Below is a small trained network, with its code and all its weights. Each question gives an input and a class and asks what happens when units are switched off, that is, made to give their printed mean instead of their output.

import numpy as np


def w(rows, s, z=0):
    codes = np.array(rows[::2]) - 128.0
    scale = np.full(codes.shape[1], s)
    scale[-1] = z or s
    return codes * scale


def f(y):
    return y / 2 * (1 + np.tanh(0.7978845608 * (y + 0.044715 * y**3)))


def log_softmax(a):
    a = a - a.max(-1, keepdims=True)
    return a - np.log(np.exp(a).sum(-1, keepdims=True))


def net(x, mask):
    res = np.array(x, float).reshape(1, 8) / 4 @ E
    y = f(res @ A[0][:, :-1].T + A[0][:, -1])
    res = res + np.where(mask, y, B[0][:, -1]) @ B[0][:, :-1]
    return log_softmax(res[-1] @ U[:, :-1].T + U[:, -1])


A, B = {}, {}
E = w([
[224,115,119,61,231],'x0',
[128,127,128,128,128],'x1',
[236,72,136,111,35],'x2',
[127,129,128,129,128],'x3',
[60,99,70,2,92],'x4',
[80,40,243,115,156],'x5',
[141,222,224,54,96],'x6',
[127,129,128,128,128],'x7',
],0.0077)
A[0] = w([
[110,119,118,110,74,125],'neuron 0',
[122,60,76,168,144,112],'neuron 1',
[140,210,55,130,137,74],'neuron 2',
[122,87,69,162,152,142],'neuron 3',
[192,140,114,73,207,36],'neuron 4',
[146,204,156,101,109,108],'neuron 5',
[72,193,130,137,183,57],'neuron 6',
[133,171,157,89,106,93],'neuron 7',
[85,116,85,48,124,51],'neuron 8',
[139,131,148,194,82,76],'neuron 9',
[222,73,134,131,64,112],'neuron 10',
[77,158,137,138,188,86],'neuron 11',
[154,165,174,202,188,93],'neuron 12',
[77,153,126,151,182,26],'neuron 13',
[93,115,105,82,97,95],'neuron 14',
[162,187,59,129,134,133],'neuron 15',
[105,125,83,67,117,116],'neuron 16',
[114,191,171,85,133,114],'neuron 17',
[93,106,110,64,122,100],'neuron 18',
[108,44,50,159,148,118],'neuron 19',
[125,70,191,144,128,166],'neuron 20',
[185,109,168,95,33,69],'neuron 21',
[147,177,84,156,84,89],'neuron 22',
[90,38,136,155,163,116],'neuron 23',
[104,159,148,180,118,100],'neuron 24',
[140,180,68,134,104,124],'neuron 25',
[181,104,149,114,69,86],'neuron 26',
[92,144,147,149,83,82],'neuron 27',
[208,108,134,100,165,34],'neuron 28',
[155,183,47,147,93,75],'neuron 29',
[140,181,188,88,92,95],'neuron 30',
[180,163,175,209,123,85],'neuron 31',
[103,122,133,153,60,89],'neuron 32',
[132,182,170,92,115,127],'neuron 33',
[158,146,152,193,144,120],'neuron 34',
[67,134,125,180,23,5],'neuron 35',
[115,129,96,72,117,143],'neuron 36',
[177,179,165,196,167,85],'neuron 37',
[68,182,127,121,206,58],'neuron 38',
[160,128,145,198,156,73],'neuron 39',
[210,110,109,56,250,8],'neuron 40',
[125,129,186,110,119,57],'neuron 41',
[106,51,203,107,189,117],'neuron 42',
[118,200,168,90,136,133],'neuron 43',
[81,55,197,125,117,89],'neuron 44',
],0.012,0.0024)
B[0] = w([
[66,110,106,102,145,165],'neuron 0',
[184,158,120,229,111,228],'neuron 1',
[161,197,177,60,104,214],'neuron 2',
[187,132,143,217,94,215],'neuron 3',
[42,112,178,162,201,209],'neuron 4',
[160,120,154,203,114,189],'neuron 5',
[174,141,45,98,202,208],'neuron 6',
[140,116,126,188,103,171],'neuron 7',
[65,25,117,111,39,201],'neuron 8',
[69,112,109,101,148,183],'neuron 9',
[161,161,50,59,201,235],'neuron 10',
[180,136,80,75,156,196],'neuron 11',
[107,67,122,91,75,228],'neuron 12',
[150,125,103,108,154,184],'neuron 13',
[86,54,120,112,106,177],'neuron 14',
[147,180,187,78,83,211],'neuron 15',
[84,69,134,118,62,185],'neuron 16',
[202,111,117,216,106,198],'neuron 17',
[96,58,120,95,31,185],'neuron 18',
[207,137,125,254,98,254],'neuron 19',
[157,155,151,54,119,207],'neuron 20',
[194,121,57,119,174,210],'neuron 21',
[106,180,157,68,134,189],'neuron 22',
[181,155,146,142,107,225],'neuron 23',
[67,108,108,112,155,173],'neuron 24',
[146,192,199,74,103,195],'neuron 25',
[164,135,62,114,184,184],'neuron 26',
[95,148,131,156,181,168],'neuron 27',
[44,145,113,137,195,189],'neuron 28',
[157,188,176,80,85,217],'neuron 29',
[170,120,125,236,120,199],'neuron 30',
[95,40,114,101,65,220],'neuron 31',
[60,144,123,132,220,177],'neuron 32',
[174,103,138,226,123,188],'neuron 33',
[89,49,140,96,65,198],'neuron 34',
[23,164,163,172,248,225],'neuron 35',
[107,91,135,119,100,175],'neuron 36',
[59,38,119,95,44,221],'neuron 37',
[209,126,30,60,193,218],'neuron 38',
[132,87,122,102,79,201],'neuron 39',
[13,142,171,175,195,252],'neuron 40',
[180,160,144,149,110,160],'neuron 41',
[173,212,189,68,88,243],'neuron 42',
[166,132,95,220,110,202],'neuron 43',
[177,228,195,29,110,225],'neuron 44',
],0.0079,0.0078)
U = w([
[167,207,216,84,98,125],'0',
[100,41,103,120,71,234],'1',
[193,142,121,252,112,5],'2',
[177,140,2,95,194,122],'3',
[49,151,166,170,208,160],'4',
],0.015,0.0013)

Each question gives the input, the list of numbers given to net, and the class t.
The units are the neurons (one row each of A and B). Each row of codes is followed by its name. A weight is (code - 128) times the scale printed after its matrix; where a second scale follows, it is the last column's (A, B and U).
mask holds one flag per neuron, in row order. A switched-off neuron (its flag False) gives its mean, the last column of its row in B, instead of its output. The means were averaged over made-up inputs and are rounded, as every weight is.
A unit's drop is (log p(t) with every unit on - log p(t) with that unit switched off) / (log p(t) with every unit on - log p(t) with every unit switched off).
The circuit of an input: a set's keep is (log p(t) with only the set's units on - log p(t) with every unit switched off) / (log p(t) with every unit on - log p(t) with every unit switched off). Starting from the 12 units with the biggest drops (on a tie, the unit counted first), units are removed one at a time, each time the one whose removal leaves the highest keep (on an exact tie, the one counted first), for as long as the keep stays at least 0.8.
circuit, biggest first: the units of the circuit, biggest drop first
most important unit: the unit with the biggest drop
k most important neurons: the k neurons with the biggest drops, biggest first
drop when u is switched off: that unit's drop, to one decimal
input [2,0,7,-7,4,7,-7,5], class 0: most important unit => neuron 44
input [3,1,6,-5,-2,6,-3,2], class 0: 3 most important neurons => (neuron 42; neuron 44; neuron 38)
input [-5,3,4,0,4,1,-5,-2], class 2: 3 most important neurons => (neuron 19; neuron 40; neuron 1)
input [8,-8,-7,4,-1,0,0,7], class 4: 2 most important neurons => (neuron 40; neuron 4)
input [1,-5,0,-7,-3,3,-2,6], class 0: circuit, biggest first => (neuron 42; neuron 43)
input [7,5,0,2,-7,0,-2,7], class 1: 2 most important neurons => (neuron 37; neuron 12)
input [-8,-5,8,7,-4,-1,4,5], class 3: circuit, biggest first => (neuron 21; neuron 10)
input [7,-5,5,2,-4,7,-7,-5], class 0: 3 most important neurons => (neuron 42; neuron 20; neuron 44)
input [8,-1,4,5,0,6,-2,6], class 4: 3 most important neurons => (neuron 40; neuron 28; neuron 4)
input [-4,3,5,-7,-7,6,-3,2], class 1: 2 most important neurons => (neuron 31; neuron 34)
input [-6,2,-6,-6,5,0,0,5], class 3: 2 most important neurons => (neuron 38; neuron 6)
input [-7,0,6,7,-6,5,4,8], class 4: 2 most important neurons => (neuron 35; neuron 32)
input [1,-3,-6,6,-3,-7,8,3], class 2: 3 most important neurons => (neuron 43; neuron 17; neuron 33)
input [-6,0,-1,5,7,-5,4,8], class 1: most important unit => neuron 8
input [6,1,8,0,5,-7,6,0], class 3: 3 most important neurons => (neuron 21; neuron 10; neuron 26)
input [-2,5,2,8,6,6,-6,0], class 0: 3 most important neurons => (neuron 44; neuron 42; neuron 23)
input [8,-3,-3,6,-5,-6,7,-6], class 4: 4 most important neurons => (neuron 40; neuron 4; neuron 28; neuron 19)
input [6,-2,4,2,0,3,4,7], class 4: drop when neuron 40 is switched off => 0.2
input [-6,-3,-8,4,3,5,1,6], class 3: drop when neuron 38 is switched off => 0.1
input [0,8,6,-7,-1,-1,-4,4], class 3: circuit, biggest first => (neuron 10)
input [2,-3,2,-1,3,-6,-7,7], class 2: drop when neuron 20 is switched off => 0.1
